In the rows, 128 means zero.
Each row has two labels, one from each of two sets.
[158 140 131 156  66 131 142 114 136 116 104 170 131 159 159 142 125 252
 142 125 139 127 140 158 170  95 131  99  90 102 159 143 121  90 129 139
 157 125 136 135 125 140] : J10, N
[128 122 151 135  95 129 131 127 148 124 141 141 133 141 151 134 148 209
 145 126 133 127 125 151 153  78 127  70  90 110 150 147 147 126 113 134
 156 128 137 126 118 134] : J606, M
[176 129 111 169 117 157 143 113 133 114 101 171 119 144 143 133 115 185
 131 126 139 122 133 147 171 109 124 100 104 116 178 141 148  85 126 141
 161 135 135 131 176 130] : J10, E
[170 125 127 159  99 144 140 118 137 106  91 184 111 143 147 130 122 211
 143 132 144 126 117 151 165 102 125  83 100 107 179 140 159  98 118 142
 167 132 140 128 154 138] : J97, Q
[157 125 137 154 105 140 137 117 139 114  86 187 124 135 156 140 136 220
 139 128 139 124 126 152 156  80 126  70  95 111 171 141 161  98 123 145
 174 133 139 126 146 136] : J97, M
[151 119 128 135 117 130 137 118 140 123 123 176 125 113 157 128 144 234
 146 124 132 123 118 138 171  87 122  86 114 124 156 142 150 113 113 138
 158 130 136 127 146 134] : J97, N
[163 123 131 148  98 132 135 120 139 105  89 179 127 134 161 140 141 231
 144 130 139 125 114 148 169  83 120  81 109 116 162 142 151 107 116 139
 166 133 142 128 148 139] : J97, N
[152 122 122 143 120 138 133 122 138 101 129 162 120 115 161 125 139 215
 149 128 135 139 116 138 176  75 126  82 110 118 161 140 152 117 117 139
 161 138 138 126 165 128] : J97, E
[175 128 107 166 142 139 136 110 136 128  68 177 123 131 153 142 134 192
 140 127 142 126 136 145 163 100 120  90 115 127 158 145 156  81 122 144
 166 133 139 136 151 122] : J10, N
[160 127 125 146 103 139 133 113 133 131 102 174 123 141 150 136 123 197
 140 130 137 125 132 141 156 113 123  98 106 115 161 140 134  94 125 139
 154 133 133 135 139 133] : J10, N
[163 125 131 151 121 132 128 119 135 118  80 186 125 142 155 133 136 227
 142 124 144 120 118 148 161 103 125  80 108 117 161 139 158  98 124 148
 162 129 142 123 139 134] : J318, N
[150 133 139 146  84 132 137 123 137 119  98 168 129 152 152 134 134 223
 134 128 139 127 117 154 157  93 123  82 105 110 150 138 148 110 118 144
 160 129 141 126 127 139] : J318, N
[159 123 125 145 114 140 141 118 136 126 101 176 120 124 152 139 111 194
 139 127 134 126 139 140 156  96 123  95 106 120 159 136 142  98 123 141
 161 146 135 136 149 128] : J10, N
[195 138  93 193 129 160 132 107 130 128  30 189 113 156 128 141 103 105
 131 132 142 128 135 148 136 137 125 118 111 119 177 133 169  66 133 134
 161 133 135 134 164 126] : J10, M
[177 124 123 167 108 128 140 109 140 118  81 196 124 145 169 136 130 230
 140 125 139 124 138 151 172  93 118  90  98 113 168 142 144  79 120 144
 173 131 137 131 151 133] : J10, N
[146 125 131 148  83 132 135 120 142 113 125 162 127 130 170 142 141 243
 148 123 133 126 140 148 176  67 124  79  94 113 161 154 133 106 123 139
 162 135 137 137 135 133] : J10, N
[167 124 133 149  94 137 145 123 137 103 117 170 126 131 162 133 136 233
 145 123 133 126 122 149 172  85 125 102 106 114 171 142 148 101 116 138
 164 134 139 132 159 144] : J97, Q
[149 121 124 142 114 132 138 118 135 128 119 166 128 124 160 134 133 219
 135 126 132 124 142 136 161  93 125 108 107 129 153 137 120 101 122 139
 161 129 134 133 140 130] : J10, N
[146 129 135 151 105 156 138 119 122 126 121 149 124 155 128 129 118 180
 134 134 137 131 123 149 145 116 128  83  96 108 169 145 156 105 116 137
 150 132 131 124 137 128] : J606, Q
[156 125 136 144 110 147 145 125 140 102 118 163 122 118 148 125 135 213
 138 125 137 132 104 146 162  92 129  81 113 118 176 138 164 113 123 141
 160 131 139 122 163 140] : J318, Q
[157 124 129 141 112 143 144 121 134 124 143 156 130 119 162 132 130 230
 139 123 129 129 139 139 173  84 126  95 105 118 171 140 133 103 118 140
 157 134 131 130 156 129] : J10, Q
[162 124 129 145 107 134 139 126 141 109  86 177 122 133 159 129 140 223
 142 129 139 124 110 147 161  91 126  85 112 118 159 141 160 109 116 145
 164 127 144 124 146 136] : J318, N
[164 127 130 164 108 143 133 114 132 124  84 174 122 137 146 146 125 213
 140 124 136 126 133 145 150  96 124  85 103 109 164 138 146  88 120 140
 164 128 136 132 140 131] : J10, N
[154 134 134 141  74 139 142 115 133 108 135 163 122 142 154 130 126 236
 141 124 137 128 132 147 170  94 125 101 104 109 177 144 124  93 119 137
 160 138 138 133 147 139] : J10, Q
[140 124 139 155 119 145 133 118 141 125 106 154 128 137 146 146 141 200
 142 126 139 137 130 143 147  86 123  61  88 112 145 137 165 109 122 137
 160 129 141 128 132 131] : J606, M
[114 131 136 156  89 139 131 124 141 129 102 134 131 167 136 140 132 181
 145 127 146 123 124 155 139 107 129  88  94 112 155 140 155 105 120 136
 150 121 132 129 112 131] : J606, N
[151 124 134 163 103 147 132 119 147 115 104 161 126 147 148 139 138 193
 143 127 142 127 123 165 150  83 122  59  82 102 173 143 172 102 114 140
 171 129 143 129 141 133] : J606, M
[162 125 119 151 121 133 135 115 127 126 110 164 129 124 162 140 129 204
 140 125 133 124 141 134 178  88 122 104 108 128 151 140 129  96 125 135
 160 136 127 138 150 129] : J10, N
[160 123 125 146 140 141 133 120 137 113 109 171 121 124 148 122 123 183
 134 117 137 139 120 139 158  97 126  85 114 134 154 136 165 112 116 140
 157 130 140 119 161 135] : J318, E
[169 125 119 159 120 142 135 111 138 128  85 185 120 129 150 138 136 199
 139 126 136 126 138 145 161  98 128 104 116 124 162 136 142  84 120 138
 165 134 137 134 153 130] : J10, M
[166 129 112 162 131 146 134 112 133 136  84 167 122 145 142 144 127 148
 128 127 134 125 136 139 145 122 126 116 112 126 158 133 156  89 118 136
 162 126 130 130 147 121] : J10, M
[168 132 113 159 119 141 142 112 131 129  81 180 127 133 158 140 129 211
 136 126 139 124 141 140 168  97 119 103 107 123 155 138 141  85 129 140
 164 136 142 137 149 131] : J10, N
[140 118 136 125 134 129 136 120 128 116 150 170 131 103 159 124 145 218
 137 119 134 126 124 130 170  79 130  88 108 123 146 145 139 125 114 138
 158 138 133 125 155 136] : J97, Q
[161 118 135 139 110 140 140 116 139 105 145 185 123 106 170 129 149 224
 145 125 137 127 127 148 182  68 128  73  91 119 184 147 165 119 111 142
 176 138 148 126 182 142] : J97, E
[152 123 140 154 116 143 136 121 141 128 109 160 131 152 145 134 139 212
 141 126 137 124 126 151 150  94 125  68  90 113 166 143 167 100 115 141
 167 122 138 128 131 135] : J606, N

Each row has two labels, one from each of two sets.
[132 127 139 138 155 112 155 116 123 136 172 143 145 112 126 136 121 121
 142 127 129 132 124 127 119 114 101 131 132 123 127 110 131 114 125 123
 131  89 127 143 107 139] : V, D
[128 122 131 130 132 118  78 124 134 117 209 121 122 127 145 128 143 133
 119 132 132 131 129 133 104 135  87 126 123 138 122 101 130  79 122 142
 130 137 128 121 108 123] : V, P
[130 129 134 138 154 118 137 120 124 131 163 153 144 107 129 131 116 127
 147 119 122 138 120 121 117 113 125 133 135 121 126 121 128 108 128 123
 129 121 128 142 131 134] : Y, Z
[127 129 135 132 144 114 150 115 131 133 120 136 146 113 130 132 121 124
 141 127 130 129 132 123 142 124 125 126 127 119 131 125 129 101 127 126
 133 105 126 139 124 133] : V, D
[132 129 136 122 145 109 127 109 143 128 149 149 165 106 139 133 132 125
 137 124 130 131 128 112 134 131 108 126 129 130 127 105 137  83 124 129
 132 114 128 142 112 130] : V, D
[126 129 133 131 150 110 127 121 123 132 148 148 136 114 129 129 118 121
 138 122 127 127 121 136 130 112 134 129 133 124 131 124 128  97 131 121
 124 144 126 137 124 128] : Y, D
[125 131 136 154 154 127 177 143 103 138 104 137 128 110 116 126 105 125
 153 121 123 128 110 129 132 100 122 124 135 120 126 144 127 142 134 115
 129 100 125 139 151 136] : Y, D
[130 128 138 124 144 106 118 103 143 130 122 140 155 123 129 137 127 122
 137 128 133 128 131 126 138 130 114 123 125 128 134 116 125  66 128 117
 129 129 127 139 111 127] : V, D
[124 124 133 134 147 120 135 133 121 126 131 152 128 118 125 132 119 125
 137 120 129 123 117 126 117 116 119 133 134 125 128 119 130 103 126 120
 126 133 121 135 122 127] : Y, D
[130 125 139 147 150 120 144 126 125 134 145 132 148 113 125 129 116 123
 145 127 133 128 121 137 131 113  88 121 129 128 128 122 130 101 126 121
 130  95 127 133 116 133] : V, D
[127 130 132 125 146 126  93 122 128 134 205 149 149 108 123 134 122 127
 131 111 124 131 121 124 112 127 126 132 138 125 123 131 129 115 124 133
 123 130 128 142 133 124] : Y, P
[118 126 143 143 170  85 144 123 136 127 192 169 115  92 150 128 133 126
 148 124 130 136 126 119 126 119  80 136 128 120 126  88 131  35 129 118
 135  92 123 147  88 133] : V, D
[127 124 142 135 149 124 144 126 129 132 168 144 173  97 132 134 117 123
 149 124 123 133 120 113 139 112  94 124 134 133 120 126 131 113 123 128
 137  87 130 140 127 131] : V, D
[133 127 135 152 156 118 132 124 124 134 184 142 169 111 130 131 126 135
 148 119 128 133 113 120  85 102  85 135 129 122 124  96 128  97 121 138
 136  91 127 141 129 139] : V, D
[125 131 132 134 142  87 135 118 134 129 139 151 142 110 134 129 128 119
 134 127 132 131 134 118 141 115 116 138 127 122 126 102 135  69 127 130
 135 115 125 141  96 135] : V, D
[127 129 118 124 123 115  72 115 133 122 165 136 132 133 138 128 140 132
 114 125 136 127 130 132 108 136 114 130 124 133 126 113 126  82 126 139
 127 161 127 127 112 123] : V, P
[128 129 132 143 141 127 138 132 119 132 134 142 140 115 125 125 116 127
 145 121 124 127 114 132 114 109 130 131 138 120 128 135 127 117 128 121
 129 123 126 137 140 132] : Y, D
[139 131 123 115 109 124 105 117 122 137  73 115 155 130 107 135 114 116
 119 122 128 126 132 132 171 131 164 116 132 130 128 165 125 153 128 128
 123 148 134 124 147 120] : Y, P
[129 127 125 136 149 117 100 120 119 140 216 141 149 110 121 129 124 131
 132 112 129 130 129 133  99 124 136 138 134 116 131 117 127 109 126 142
 124 136 126 143 131 132] : Y, P
[128 129 134 142 146 111 104 132 116 130 132 141 129 113 131 131 115 124
 140 127 132 126 121 145 132 107 120 129 131 127 131 124 129  75 133 120
 129 154 126 132 117 130] : Y, Z
[129 128 135 138 153 120 152 122 125 127 161 143 152 113 140 132 123 132
 143 130 129 131 118 130 117 122 107 135 130 123 131 109 138  87 128 127
 134 109 128 144 114 139] : V, D
[129 137 132 136 146 133 148 136 126 130 128 137 137 122 135 129 120 129
 147 127 127 132 122 135 120 119 131 130 133 122 133 121 127 100 129 123
 128 132 127 131 124 133] : Y, D
[130 132 125 138 147  99 123 122 115 137 142 151 147 112 115 133 118 123
 136 117 123 124 121 123 114  98 129 133 134 116 126 115 123 106 127 126
 127 127 123 140 128 134] : Y, D
[130 126 140 132 159 132 150 127 129 126 161 138 154 125 135 134 122 129
 152 123 125 136 114 123 113 117  93 123 132 127 124 115 131 112 126 119
 133  99 126 137 131 123] : V, D
[128 129 127 135 143 115 144 134 120 129 130 149 141 116 130 129 117 125
 139 122 125 126 119 129 113 104 133 134 133 120 130 114 128 103 134 123
 128 141 126 133 125 135] : Y, D
[128 129 127 158 151 112 133 133 116 129 155 145 138 112 126 124 118 128
 140 121 125 131 116 131 111  99 120 130 134 120 136 115 120 107 129 128
 127 129 125 138 131 135] : Y, D

Each row has two labels, one from each of two sets.
[ 98  95 109 155  79 107 130 122 125 125 105 129 114 164 150 153 122 105
 132 108  99 101 122 121 115 154 124 152 123 140 123 125 136 134 138 122
 135 128 130 132 109 141] : J537, W
[133 128 125 115  99 130 138 134 131 133 123 129 121 126 141 125 128 122
 123 130 120 119 118 128 126 135 135 122 105 139 121 128 132 131 131 124
 130 123 124 132 128 130] : J537, W
[127 113 126 124 103 124 134 131 124 128 119 125 128 136 131 132 130 118
 122 121 114 123 121 129 122 140 128 120 108 133 121 128 133 129 131 124
 131 124 125 132 122 135] : J537, W
[121 143 152 124 137 124 159 132 113 142 131 128 141 156 123 131 129 114
 135 128 110 119 130 130 140 121 148 145 177 135 128 118 128 149 125 140
 128 136 129  95 134 120] : J537, A
[124 138 143 106 122 131 144 138 132 128 126 132 131 118 133 129 133 124
 119 117 122 122 131 132 136 129 134 123 165 122 131 122 127 139 124 125
 126 131 126 110 128 114] : J537, F
[126 124 126 117 105 123 139 131 130 138 112 130 123 132 138 126 125 117
 129 132 121 119 113 130 111 130 129 126 118 134 125 128 138 129 134 120
 127 124 126 132 125 133] : J537, W
[127 123 122 124 115 127 131 128 134 123 121 130 115 129 121 144 131 123
 124 118 116 120 131 126 136 139 131 118 142 126 125 128 140 136 123 116
 128 127 130 126 117 127] : J537, F
[128 102 119 128  94 118 132 126 123 122 115 129 129 127 144 146 128 121
 121 102 110 112 127 123 121 150 126 126 130 132 130 131 134 130 129 123
 130 122 124 137 111 126] : J537, F
[129 121 136 113 109 124 140 129 126 132 116 130 127 136 134 125 133 118
 120 127 124 118 113 127 118 140 133 130 112 134 125 129 131 133 130 124
 125 125 124 125 129 131] : J537, W
[127 122 127 119 112 128 135 130 125 138 117 132 123 137 134 130 137 108
 129 129 119 120 112 130 123 132 124 121 137 131 124 127 137 132 135 127
 132 128 130 125 126 144] : J849, W
[122 107 121 147  98 119 133 127 128 123 114 125 125 146 146 147 133 113
 122  94 104 115 137 124 125 145 135 145 129 138 121 130 135 136 123 127
 128 128 127 132 119 128] : J537, F
[124 128 119 119 105 130 131 133 138 128 119 131 121 131 126 147 130 121
 120 124 115 118 130 124 122 141 137 122 124 132 125 130 131 133 123 125
 130 127 126 128 118 125] : J537, F
[121 140 143 111 128 128 144 133 124 135 124 125 135 137 129 120 133 119
 127 129 120 120 123 130 127 126 137 131 144 134 127 123 130 136 128 134
 127 132 123 114 133 123] : J537, W
[124 125 133 117 118 140 132 131 130 125 126 127 134 123 135 136 133 131
 122 119 121 121 131 131 127 130 130 122 126 129 130 128 130 129 124 125
 124 127 119 130 124 116] : J537, F
[126 131 137 108 113 130 145 131 131 128 122 127 128 117 128 138 127 129
 122 117 120 123 131 127 137 133 132 117 165 130 115 126 125 137 126 125
 126 132 127 113 122 113] : J537, F
[128 132 116 111 115 124 139 129 119 138 128 126 128 125 138 115 127 132
 127 127 133 124 116 132 116 136 128 137 130 136 126 129 133 125 136 129
 129 125 122 129 128 131] : J537, A
[126 120 131 118  96 121 138 130 123 131 118 129 123 133 141 130 132 124
 124 119 123 112 119 128 117 141 133 135 117 136 122 128 133 132 132 125
 128 123 124 129 118 127] : J537, W
[132 131 132 110 125 135 130 132 125 131 119 127 140 124 106 125 128 124
 121 137 128 132 117 132 127 128 122  92 113 125 126 130 129 127 129 125
 125 127 126 130 125 133] : J537, W
[ 91 123 126 114 106 126 134 131 131 132 121 131 126 129 128 131 125 123
 117 127 117 119 116 130 120 136 132 116 118 133 123 129 134 130 132 124
 130 127 123 133 121 130] : J537, W
[129 127 131 124 114 135 130 126 142 123 123 127 129 120 136 133 127 129
 118 120 126 132 129 134 128 129 137 129 153 130 125 127 132 131 119 123
 125 131 124 127 120 127] : J537, X
